Below is a small trained network, with its code and all its weights. Each question gives an input and a class and asks what happens when units are switched off, that is, made to give their printed mean instead of their output.

import numpy as np


def w(rows, s, z=0):
    codes = np.array(rows[::2]) - 128.0
    scale = np.full(codes.shape[1], s)
    scale[-1] = z or s
    return codes * scale


def f(y):
    return np.maximum(y, 0)


def log_softmax(a):
    a = a - a.max(-1, keepdims=True)
    return a - np.log(np.exp(a).sum(-1, keepdims=True))


def net(x, mask):
    res = np.array(x, float).reshape(1, 6) / 4 @ E
    y = f(res @ A[0][:, :-1].T + A[0][:, -1])
    res = res + np.where(mask, y, B[0][:, -1]) @ B[0][:, :-1]
    return log_softmax(res[-1] @ U[:, :-1].T + U[:, -1])


A, B = {}, {}
E = w([
[86,46,126,8,40,86,220],'x0',
[125,125,128,130,132,129,130],'x1',
[142,91,20,126,76,199,29],'x2',
[87,66,228,124,130,123,17],'x3',
[156,133,148,125,96,131,125],'x4',
[132,139,121,123,125,111,112],'x5',
],0.011)
A[0] = w([
[147,149,35,132,84,101,231,56],'n0',
[106,89,201,112,153,93,109,108],'n1',
[160,187,64,140,91,109,185,57],'n2',
[54,42,183,120,91,96,34,42],'n3',
[123,58,14,88,69,229,57,7],'n4',
[92,44,122,1,86,81,183,10],'n5',
[123,159,183,72,164,85,185,11],'n6',
],0.0091,0.0018)
B[0] = w([
[111,77,99,124,77,198,151,227],'n0',
[61,130,73,108,47,151,137,186],'n1',
[158,91,59,127,121,169,145,202],'n2',
[101,55,31,100,89,190,142,226],'n3',
[68,221,219,93,107,46,168,254],'n4',
[186,138,178,215,224,126,11,248],'n5',
[58,161,189,109,130,91,235,190],'n6',
],0.011,0.013)
U = w([
[68,179,196,68,119,53,191,244],'0',
[97,72,54,94,98,209,137,4],'1',
[152,167,153,243,210,150,24,105],'2',
],0.011,0.0026)

Each question gives the input, the list of numbers given to net, and the class t.
The units are the neurons (one row each of A and B). Each row of codes is followed by its name. A weight is (code - 128) times the scale printed after its matrix; where a second scale follows, it is the last column's (A, B and U).
mask holds one flag per neuron, in row order. A switched-off neuron (its flag False) gives its mean, the last column of its row in B, instead of its output. The means were averaged over made-up inputs and are rounded, as every weight is.
A unit's drop is (log p(t) with every unit on - log p(t) with that unit switched off) / (log p(t) with every unit on - log p(t) with every unit switched off).
The circuit of an input: a set's keep is (log p(t) with only the set's units on - log p(t) with every unit switched off) / (log p(t) with every unit on - log p(t) with every unit switched off). Starting from all 7 units, units are removed one at a time, each time the one whose removal leaves the highest keep (on an exact tie, the one counted first), for as long as the keep stays at least 0.8.
units of the circuit, in order: the units of the circuit, biggest drop first
unit that matters most: the unit with the biggest drop
top k neurons: the k neurons with the biggest drops, biggest first
drop when u is switched off: that unit's drop, to one decimal
input [-4,5,4,5,-3,0], class 1: units of the circuit, in order : n5
input [-8,3,-4,8,3,-6], class 1: units of the circuit, in order : n5, n3
input [-4,-6,-3,-4,-3,0], class 1: units of the circuit, in order : n5, n4
input [-2,7,-2,5,-8,6], class 1: units of the circuit, in order : n5, n4
input [-5,4,5,0,-4,4], class 0: units of the circuit, in order : n5, n4
input [7,7,1,-6,-1,8], class 2: top 3 neurons : n5, n3, n1
input [-2,-6,-3,-4,-2,-4], class 1: top 4 neurons : n4, n5, n2, n0
input [-3,6,5,6,7,3], class 1: top 2 neurons : n3, n5
input [8,-7,-5,-1,1,0], class 2: top 2 neurons : n5, n4
input [3,-7,8,-7,0,-6], class 0: top 2 neurons : n4, n3
input [7,-8,-4,-8,6,-5], class 1: top 3 neurons : n0, n2, n4
input [-5,-4,4,6,-5,-1], class 1: top 2 neurons : n5, n3
input [-3,2,-4,-7,0,-4], class 1: drop when n4 is switched off : 0.6
input [8,0,-4,-4,-3,-3], class 2: drop when n5 is switched off : 1.2
input [3,7,6,1,-5,2], class 0: drop when n4 is switched off : 0.8
input [7,-8,8,5,-3,5], class 0: drop when n4 is switched off : 2.6
input [-2,3,8,-6,-2,4], class 0: unit that matters most : n4
